Each row is followed by its class.
7  19  -46  37  -16  -39  3  80  -6  -44  46  -20  12  -90  111  37  -51  -10  -25  35  41  40  -64  27  -116  -159  -41  92  -121  -71  69  -55  19  48  6 -> rasep
-19  71  -118  55  6  -371  72  95  58  50  -64  16  -130  58  412  430  209  -300  619  89  -42  -114  225  244  -899  44  30  110  23  -355  169  184  -67  159  144 -> mito
56  -100  9  84  -105  -87  -113  120  -49  39  142  -192  -144  -95  50  234  218  -87  327  -19  6  28  -205  116  -484  6  192  38  -113  -166  319  42  -189  -187  -144 -> deku
-395  266  -118  202  -18  25  -159  -64  -193  153  135  449  234  -152  83  113  180  20  25  280  -197  -164  32  -192  190  278  384  79  -30  94  -173  -24  346  -80  -87 -> mito
-199  93  40  45  107  -27  -151  15  -101  -101  150  -81  6  -94  93  15  158  18  -190  164  -10  -17  38  11  132  -120  190  -141  -117  -47  -68  -224  -120  -130  -72 -> vebop
-15  -187  83  50  -88  -120  33  20  59  -136  -46  8  17  108  12  4  -44  60  100  -32  183  68  -11  -8  -2  -225  -68  -44  -48  1  -83  -21  49  -71  -50 -> nefab
-36  -80  128  -12  -41  -35  -11  9  51  -97  -32  -30  -7  35  28  -36  7  63  2  -36  115  49  -9  42  71  -143  -33  -70  -22  -50  -19  -48  -12  -19  -20 -> rasep
-160  268  51  -76  91  135  152  -93  -50  185  10  73  -68  25  -58  268  88  54  150  -62  -118  70  89  -202  -63  175  -82  -28  168  230  49  116  -59  70  -86 -> deku
-6  -114  80  23  -70  -49  57  58  40  -97  -52  36  27  76  14  11  -28  44  66  -69  109  55  12  15  13  -212  -74  -30  -84  -47  -16  -39  2  -7  27 -> vebop
-17  163  132  -71  77  -53  28  -64  -106  -68  54  -100  -148  -164  22  231  84  -170  -33  90  3  80  -82  96  -38  -179  218  5  -218  -27  -176  -39  -35  62  -188 -> bosak
-139  -100  49  57  57  27  -12  -145  -15  55  103  61  95  183  -220  -50  6  179  -128  86  15  -16  -43  -116  417  107  55  -133  191  127  -182  -23  -94  -44  -65 -> bused
-127  80  -61  283  -253  89  -178  -36  -109  151  198  83  46  146  -194  -68  -144  -91  -63  -174  137  359  -333  -280  151  185  249  41  117  -233  -2  57  393  240  -77 -> rasep
18  -43  71  -36  -46  -46  -97  89  -38  71  0  -105  -1  21  -116  -8  30  52  -63  -159  -147  16  -39  -25  154  175  119  -120  76  -26  34  56  -26  -68  -123 -> Baf
6  -12  138  -86  -32  43  45  -39  65  -15  70  265  -55  63  283  198  155  83  223  346  147  11  84  -14  -209  27  -14  136  -220  16  -24  71  83  39  86 -> Baf
-20  -76  76  -16  -83  -72  35  48  31  -59  -51  53  31  77  34  -23  -31  61  54  -31  140  46  0  3  7  -170  -89  -22  -55  -13  -53  -11  30  0  33 -> bosak
-23  49  -5  -108  10  15  -76  15  -26  8  36  -63  -85  -67  54  119  54  -21  -20  87  48  37  -2  30  31  -72  115  -6  -62  11  -40  20  23  -43  -144 -> Baf
-40  1  -176  -73  122  -24  -34  -103  -16  27  76  -145  -152  -130  44  127  3  -162  110  128  172  -79  -6  8  -102  -96  17  47  -39  -13  -52  -5  -74  -77  -88 -> rasep
-431  261  19  279  157  -282  54  -102  -237  -8  202  -49  -215  -286  437  402  296  -196  514  372  186  114  303  113  -246  -600  499  50  -277  -477  -39  125  -72  287  3 -> mito
21  -78  -76  34  160  258  33  -185  -62  -4  -94  3  -68  57  6  63  49  12  5  75  -53  -53  -2  79  25  -193  -57  86  -20  137  73  57  -190  -123  134 -> ded
-30  -154  98  28  -128  -90  5  62  28  -100  -28  34  30  123  -21  18  -19  76  43  -46  136  88  -21  -7  50  -162  -23  -40  -55  -65  -67  -20  64  -17  -25 -> Feluv
15  106  -322  -65  -57  390  -57  143  -18  26  54  198  228  -83  -94  426  119  -68  -440  36  12  375  -40  -17  560  -133  -14  264  -33  -126  -114  5  227  142  167 -> Baf
-9  -124  136  -22  -84  -96  16  84  21  -93  -47  57  -26  95  39  49  -21  89  83  5  69  78  -9  63  -5  -106  6  -14  -102  -104  -25  8  63  36  30 -> deku
-6  10  -36  70  -24  -23  -71  35  -41  55  78  -89  -94  -145  26  54  -1  -37  47  25  12  18  -104  -36  -141  -29  103  26  -67  -91  144  -6  15  -52  -33 -> mito
-28  41  47  90  -40  -16  180  -45  -24  204  -39  94  -54  1  -24  109  109  -4  205  39  -3  12  104  -63  -160  23  70  65  9  -148  54  128  -52  135  191 -> vebop
24  -78  42  14  -87  -65  -99  68  -18  47  31  -71  -6  18  -71  -45  9  65  19  -136  -82  -14  -71  -26  32  107  70  -67  1  -46  126  51  -50  -106  -68 -> ded
-234  124  -77  81  65  -73  -33  -16  -38  12  126  65  61  -52  -48  7  47  -37  39  -22  26  -92  48  -213  58  -76  50  -75  48  58  -29  -101  -107  -96  -17 -> gudup
-114  306  321  -272  107  -36  310  -116  -92  -181  -282  444  -352  32  42  205  34  -176  78  267  -243  -15  328  256  -13  178  -44  -142  229  204  -326  94  242  247  31 -> nefab
30  -113  76  -33  -160  -95  -16  126  25  -61  -34  23  30  79  44  68  51  81  95  -69  133  81  3  33  -58  -160  4  -27  -140  -97  51  36  54  -26  -2 -> mito
138  35  277  -318  39  88  -63  -137  -69  -240  72  -57  -398  -132  354  440  217  -175  24  171  53  220  331  454  -324  142  321  47  -457  -391  109  218  244  69  -237 -> nefab
-102  65  -105  -102  48  60  -1  -31  -162  -26  134  173  -40  -53  126  251  198  -11  137  -53  -34  -68  40  37  -147  -124  -149  88  -228  -34  197  24  -193  -161  66 -> bused
35  54  135  -60  -136  9  87  196  59  54  -9  151  -106  117  45  340  100  69  -180  231  -83  310  178  -109  137  214  297  -3  -173  -172  -177  140  347  232  -129 -> Baf
-102  -31  260  15  15  -14  -75  -182  -98  -234  126  -2  -279  -32  -57  308  165  -164  95  157  16  113  -58  249  111  -241  285  -107  -200  -146  -121  -87  -147  -38  -92 -> gudup
-114  137  363  -55  27  106  -69  -2  -105  -43  64  66  -206  57  109  231  385  52  35  112  -301  109  149  343  -88  14  377  -69  -156  -351  202  73  -239  146  178 -> bused
-104  34  88  -57  -7  2  -29  90  -101  -84  27  190  -115  94  -158  241  118  -5  -106  100  -189  -2  -25  7  252  -102  112  -108  -189  122  -96  85  25  -89  17 -> gudup
-62  -19  231  123  -4  -69  32  -11  72  39  4  67  52  166  75  11  64  26  120  10  -71  84  127  22  16  122  79  -75  226  -91  -19  18  -207  76  25 -> Baf
-412  650  -11  -194  338  47  337  -174  39  -62  11  210  35  -195  162  45  -96  -199  -189  286  260  93  200  -12  -166  -134  -119  82  113  99  -566  -202  502  493  -334 -> nefab
-35  -147  85  -12  -81  -74  -3  78  7  -124  -31  -2  -1  96  23  45  5  45  95  -63  139  64  -21  50  -51  -249  -30  -50  -56  -43  -19  -12  -9  -71  -39 -> Feluv
263  -80  4  -166  133  -23  302  -107  -106  -263  -191  213  -76  230  -103  460  -237  -232  -241  110  -90  297  -176  243  318  -345  -75  102  -427  -85  -690  -89  150  375  150 -> vebop
29  -130  137  14  -76  -105  27  62  57  -90  -32  -10  -28  85  49  34  -25  38  54  -37  107  89  18  35  -41  -101  4  -77  -46  -64  -4  -2  2  -34  -61 -> gudup
-72  62  -121  159  74  373  102  -355  -22  -231  -138  26  -27  77  153  251  306  -113  294  115  140  37  294  178  -25  -530  17  99  -136  167  116  -55  -310  -46  71 -> rasep
70  -62  53  88  44  166  -97  -15  -179  -15  63  -157  -84  28  13  176  196  -29  5  57  -48  132  -149  183  83  -32  342  -11  -155  -179  74  33  -79  105  -38 -> deku
-148  -13  -103  95  -59  -56  -174  82  55  -93  191  -170  -19  97  -185  -159  128  -47  -85  92  91  -13  -193  -32  25  -207  40  -75  -24  95  -80  -187  -196  -157  -183 -> rasep
-29  -27  379  29  -102  -112  -8  2  -105  -165  114  -28  -237  -124  183  357  148  -13  254  21  -22  122  21  152  -314  -179  158  -1  -322  -249  222  6  -87  4  -12 -> Feluv
-76  252  -4  161  11  51  157  -91  75  224  15  148  124  178  62  65  145  -109  96  101  115  141  125  -223  -8  122  136  -102  247  66  -211  62  -85  172  -30 -> bosak
-24  30  -101  -75  55  -8  -4  -3  -88  117  34  18  -67  -15  55  226  -30  21  78  160  -129  -123  69  -34  -64  193  105  -22  -28  82  -56  4  46  1  -89 -> ded
-147  73  53  68  -55  78  -144  135  -40  146  22  155  81  178  -18  -2  253  87  -170  41  -137  17  71  -190  361  32  289  -164  46  -2  -85  72  -107  -81  144 -> bused
-80  15  -23  -162  92  -230  -153  -7  -13  -258  135  60  -219  -249  347  254  -155  -190  30  468  -102  -245  195  195  -409  -247  54  145  -269  -16  -308  -48  351  97  263 -> gudup
-113  25  95  -2  -89  -33  79  33  25  123  -51  172  71  79  -128  50  84  173  -217  96  -83  78  83  -151  353  -65  39  -17  38  -36  -279  35  79  117  250 -> bused
-48  95  -165  -85  28  44  137  38  90  88  -206  -6  101  72  6  70  -7  -40  70  -82  92  -28  108  -96  46  -182  -142  -63  212  191  -211  -97  -82  16  1 -> bused
25  98  11  -68  76  8  23  113  -4  33  -10  -50  -9  -89  137  89  48  -24  -97  23  -83  42  76  47  -63  5  52  4  34  -25  8  -10  -81  38  -77 -> mito
-27  -51  -31  49  74  35  169  -93  -53  106  -29  123  27  112  13  45  0  94  143  39  -51  28  42  -80  -23  104  -49  110  33  -59  -78  64  -21  196  155 -> bosak
92  5  -89  -76  16  -3  1  59  39  50  -14  -91  39  -68  47  -70  -95  7  -101  21  65  39  -81  -1  -114  -123  -119  84  -20  29  -37  -47  -9  -23  42 -> Baf
-43  24  -123  86  93  57  145  30  17  -73  -49  155  -49  -49  144  65  60  49  248  141  -136  -101  54  -14  -195  -217  -228  69  27  158  154  -102  -246  -19  284 -> gudup
127  227  133  -52  101  84  180  -40  -41  32  -160  115  7  -113  -15  143  37  -97  -10  -98  -266  -35  -3  90  39  -13  -147  47  -97  84  53  82  -58  154  234 -> Baf
-166  61  255  -300  -4  9  -66  3  56  -50  157  -52  -4  -76  -80  -16  32  234  -345  73  80  155  79  183  256  112  132  -60  25  -271  -218  -62  272  255  -172 -> deku
3  -90  132  16  -66  -71  37  124  18  -85  -28  -13  33  101  31  -9  39  65  17  -81  92  102  17  20  13  -141  40  -102  -48  -111  -10  -15  14  28  -86 -> Baf
-304  -7  146  150  -3  -34  -293  -35  -166  -21  322  -180  -38  -95  -82  -2  267  -20  -44  -9  129  111  -151  62  229  -298  396  -169  -149  -316  -17  -123  -233  -157  -84 -> gudup
92  0  -57  9  -50  -19  -103  148  -37  68  72  -104  42  -82  -63  -62  29  -34  -131  -126  -51  28  -100  6  -33  87  106  -55  -30  -94  151  -3  -67  -127  -79 -> mito
-23  36  -19  -44  43  -36  -42  100  -1  84  78  -119  -54  -138  72  -39  -11  18  -46  70  -3  -14  -35  -23  -123  46  65  28  -42  -37  14  -51  -6  -17  -96 -> gudup
-1  -268  158  202  -158  -229  146  26  -148  9  58  345  228  198  -115  147  -355  122  291  -239  16  -29  -13  -248  81  221  -54  52  -121  3  53  302  450  139  -56 -> Baf
463  -451  -264  -217  4  93  28  2  -21  -264  -333  215  153  200  -360  -219  -295  41  -125  -227  -183  -213  -170  245  198  199  -305  193  -116  132  138  185  225  -101  432 -> bosak
-75  43  -10  -22  28  -6  -69  103  -50  13  88  -28  -33  -70  42  11  42  -38  -151  54  -28  24  -68  48  39  -64  89  2  -52  -82  -84  -59  15  0  -113 -> vebop
293  -387  228  208  -225  -99  73  -58  120  126  -150  -161  11  169  -205  244  -26  62  266  -300  -84  84  9  -265  -178  45  179  -123  180  44  108  221  -185  -197  195 -> mito
20  -67  52  -19  -60  -36  -90  60  7  18  -10  -53  -8  15  -81  -69  5  72  -43  -112  -96  -8  -30  35  126  94  34  -82  15  -39  85  9  -62  -84  -48 -> mito
-22  -164  6  73  1  110  -134  12  -57  17  256  75  23  -202  120  36  12  107  77  87  -3  -170  -67  -20  -23  51  82  -32  -161  -135  164  -40  98  -112  68 -> ded
31  -42  32  -6  -38  -75  -88  50  -5  29  24  -125  -31  -24  -88  -57  -35  21  -46  -125  -99  -4  -45  -22  87  100  55  -87  25  -14  38  4  -52  -65  -100 -> mito
-15  -88  82  -45  -23  -44  60  33  64  -106  -96  38  4  83  71  27  -59  76  3  40  134  69  40  65  42  -221  -61  1  -73  -63  -84  -34  62  53  24 -> ded
43  -33  -432  234  245  99  -88  27  -136  -127  195  -22  79  -303  317  -389  -61  -86  49  165  -24  -383  -35  19  -114  -81  17  63  -47  94  188  -93  41  -23  -85 -> nefab
21  -146  81  -50  -130  -116  -6  104  64  -64  -64  5  43  133  14  -27  -12  102  56  -28  152  50  9  6  22  -129  -5  -77  -58  -31  -77  3  46  -41  -36 -> Feluv
-246  -5  6  36  50  -33  81  -122  45  54  -36  266  -1  174  -58  152  210  59  186  225  -68  -98  183  -61  149  -46  84  -38  134  104  -245  98  -108  -63  78 -> ded
-2  -78  111  -25  -68  -70  -4  62  49  -62  -38  -85  -32  28  68  62  6  32  49  24  144  94  36  39  -38  -188  31  -42  -89  -76  -57  -18  22  0  -25 -> Feluv
-215  -6  120  48  -79  6  -227  -171  -109  144  271  -66  -112  -183  -6  41  146  140  134  69  60  48  -156  -36  -8  -18  172  33  -38  -175  106  18  -42  -103  57 -> nefab
-5  -154  28  -5  -71  -86  -3  21  81  -104  -51  -21  7  98  15  -5  -87  50  80  -7  170  66  -35  51  -27  -218  -63  -17  -59  -52  -44  -73  7  -43  9 -> vebop
-24  -25  35  -13  -72  -55  -112  67  -26  8  35  -48  -12  -5  -48  -42  45  57  -51  -43  -70  0  -49  28  105  68  123  -67  -48  -61  42  2  10  -64  -77 -> bused
-63  79  -169  200  153  22  220  60  -232  221  148  268  -157  -203  37  17  238  -133  451  -5  -308  -284  -162  25  -595  699  186  131  -63  -351  474  7  -58  39  -269 -> Feluv
15  -24  1  -35  -52  -41  -106  25  -12  68  20  -90  5  17  -68  -60  -22  66  -45  -58  -38  -14  -75  -3  151  120  87  -66  -27  -11  17  -8  -10  -36  -109 -> vebop
-4  -153  81  13  -96  -99  -48  76  38  -79  -1  -81  3  61  19  -3  -12  44  50  -53  143  67  -36  5  -5  -142  15  -50  -49  -62  -29  -16  15  -69  -94 -> Feluv
124  52  152  90  68  41  171  26  -55  -85  -49  63  -15  -31  43  67  74  -90  -61  -54  -97  -79  48  21  39  -3  40  -80  -74  97  50  52  -56  53  -143 -> deku
